Look-ups in named tables: a row name and a column name give one cell, copied from the table.

Lume.tsv
	Pakos	Nufupop	Bevi	Notiv	Butofib
Dez	0.447	0.441	0.545	0.839	0.595
Demim	0.529	0.393	0.407	0.233	0.435
Mim	0.476	0.381	0.707	0.468	0.567
Lel	0.392	0.139	0.574	0.548	0.246
Mosela	0.337	0.518	0.500	0.744	0.596
Mulu	0.394	0.484	0.552	0.828	0.457
Gorito	0.218	0.262	0.330	0.287	0.414
Nek	0.264	0.719	0.487	0.208	0.465
Big	0.696	0.525	0.076	0.529	0.168
Pidom	0.530	0.510	0.428	0.217	0.471

Dez, Bevi -> 0.545
Mosela, Notiv -> 0.744
Demim, Nufupop -> 0.393
Gorito, Pakos -> 0.218
Mim, Nufupop -> 0.381
Mim, Pakos -> 0.476
Nek, Notiv -> 0.208
Nek, Bevi -> 0.487
Mulu, Bevi -> 0.552

Bola =
,Lizesip,Kede,Zam,Res,Kubif,Fol,Gezafi,Nis,Vol,Dogu
Kuvekez,94,128,25,109,117,93,108,94,120,108
Kirugu,122,111,40,102,104,108,83,96,100,117
Bip,89,102,98,99,72,114,104,93,98,94
Tifoza,124,104,14,109,138,81,106,127,113,98
Gab,117,93,95,95,122,138,112,133,147,80
Zit,135,103,91,98,90,77,99,93,119,107
Zetak,116,117,133,93,133,99,110,80,120,76
Tasam,112,118,151,108,84,162,109,77,119,107
Tam,110,79,142,98,104,82,112,99,109,83
Rulik,98,86,96,91,130,101,110,136,162,90
Dabalug,89,117,99,95,80,134,97,103,111,99
Penuguk,119,126,194,105,134,112,87,140,96,107
Dufiv,108,125,115,103,116,123,92,105,140,113
Lemi,109,133,71,92,95,100,106,94,114,119

What is the Kede of Zetak in Bola? 117
What is the Kede of Zit in Bola? 103
What is the Kubif of Zit in Bola? 90
What is the Kubif of Dufiv in Bola? 116
What is the Zam of Rulik in Bola? 96
What is the Fol of Penuguk in Bola? 112
What is the Kubif of Dabalug in Bola? 80
What is the Res of Tasam in Bola? 108
What is the Fol of Tifoza in Bola? 81
What is the Kede of Tasam in Bola? 118
What is the Res of Kirugu in Bola? 102
What is the Res of Dabalug in Bola? 95
What is the Fol of Tam in Bola? 82
What is the Kede of Bip in Bola? 102
What is the Fol of Kuvekez in Bola? 93
What is the Gezafi of Kuvekez in Bola? 108

Git:
	Modesi	Mago	Nup	Kobap	Supu	Nus	Kovepu	Zedipu	Nek	Lukeme
Mitu	3830	5464	4401	7241	2505	2233	4266	6595	4997	2118
Niza	3891	2975	7305	3500	3263	5565	3567	5857	7213	3292
Fogini	5251	5261	8632	5136	5994	8029	3453	2874	2798	5368
Kot	2652	5332	5991	6952	6196	2994	2891	4830	5519	2637

Mitu, Kovepu => 4266
Kot, Kobap => 6952
Kot, Mago => 5332
Mitu, Zedipu => 6595
Niza, Kovepu => 3567
Niza, Lukeme => 3292
Kot, Nek => 5519

Zef.tsv
	Logis	Zuval	Zozuf
Goriz	57	196	109
Zatok	129	126	189
Zuruse	206	18	144
Zomoke	83	245	65
Ditos	48	68	115
Naf	136	159	185
Gazo	95	103	157
Lod	168	149	185
Vir	52	195	161
Pevom	155	36	155
Fomelef	74	204	157
Vak	182	98	76
Zeg	64	177	165

Zatok, Zuval -> 126
Lod, Zozuf -> 185
Fomelef, Logis -> 74
Ditos, Logis -> 48
Vak, Zuval -> 98
Naf, Zuval -> 159
Goriz, Logis -> 57
Zuruse, Zozuf -> 144
Vak, Logis -> 182
Zuruse, Zuval -> 18
Ditos, Zuval -> 68
Which row has the largest Logis? Zuruse

Table Muz
	Gitolo	Fot	Vuv	Siduvuf	Rasafe	Tuk	Rup	Mez	Dif	Vina
Vamanur	159	115	132	165	126	98	172	156	193	100
Lezu	132	134	122	158	142	192	49	172	189	154
Zur	141	103	125	138	146	177	35	152	182	176
Rosufip	153	117	128	171	173	145	167	130	111	103
Sufa	183	109	143	150	142	129	179	86	117	76
Kired	225	169	139	124	146	157	79	122	151	105

What is the Dif of Lezu in Muz?
189
What is the Vuv of Rosufip in Muz?
128
What is the Rasafe of Sufa in Muz?
142
What is the Dif of Zur in Muz?
182
What is the Tuk of Sufa in Muz?
129
What is the Dif of Vamanur in Muz?
193
What is the Gitolo of Lezu in Muz?
132
Row with the largest Vuv: Sufa

Sez
         Rol  Nede  Topot  Rof
Zevamuv  512   477    614  365
Vol      631   367    725  135
Muf      538   179    506  175
Babotu   216   347    433  325
Fivego   542   179    529  161
Mivek    205   712    128  758
Mozud    263   447    226  438
Pep      464   384    530  308
Tokare   384   542    291  631
Babunir  428   265    563  195
Zanakeb  285   523    146  626
Tul      368   166    155  488
Nek      342   405    464  421
Sig      165   251    484  465

Nede of Nek is 405
Nede of Tokare is 542
Topot of Tokare is 291
Topot of Pep is 530
Nede of Fivego is 179
Topot of Mivek is 128
Rol of Tokare is 384
Rof of Tokare is 631
Rof of Babotu is 325
Nede of Babotu is 347
Rof of Sig is 465
Rol of Zanakeb is 285
Rof of Muf is 175

Lol
cols = Zub, Dar, Geka, Davoge, Momi, Das, Tumasa, Zul, Dov
Likado: [133, 136, 143, 164, 190, 119, 134, 176, 117]
Bezego: [166, 154, 159, 140, 177, 191, 153, 166, 133]
Gunegu: [150, 146, 174, 128, 193, 184, 141, 185, 132]
Roz: [195, 172, 118, 179, 155, 191, 173, 126, 126]
Mir: [136, 164, 124, 173, 176, 136, 152, 148, 129]
Mufufi: [199, 145, 131, 169, 108, 130, 164, 106, 168]
Vesosag: [143, 160, 147, 201, 108, 173, 158, 171, 142]
Vup: [202, 96, 169, 201, 61, 124, 144, 173, 156]
Tukaba: [163, 147, 175, 114, 169, 174, 151, 156, 162]

What is the Davoge of Roz in Lol?
179
What is the Zub of Gunegu in Lol?
150
What is the Tumasa of Mufufi in Lol?
164
What is the Dar of Vup in Lol?
96
What is the Tumasa of Vesosag in Lol?
158
What is the Tumasa of Vup in Lol?
144
What is the Das of Roz in Lol?
191
What is the Das of Likado in Lol?
119
What is the Geka of Roz in Lol?
118

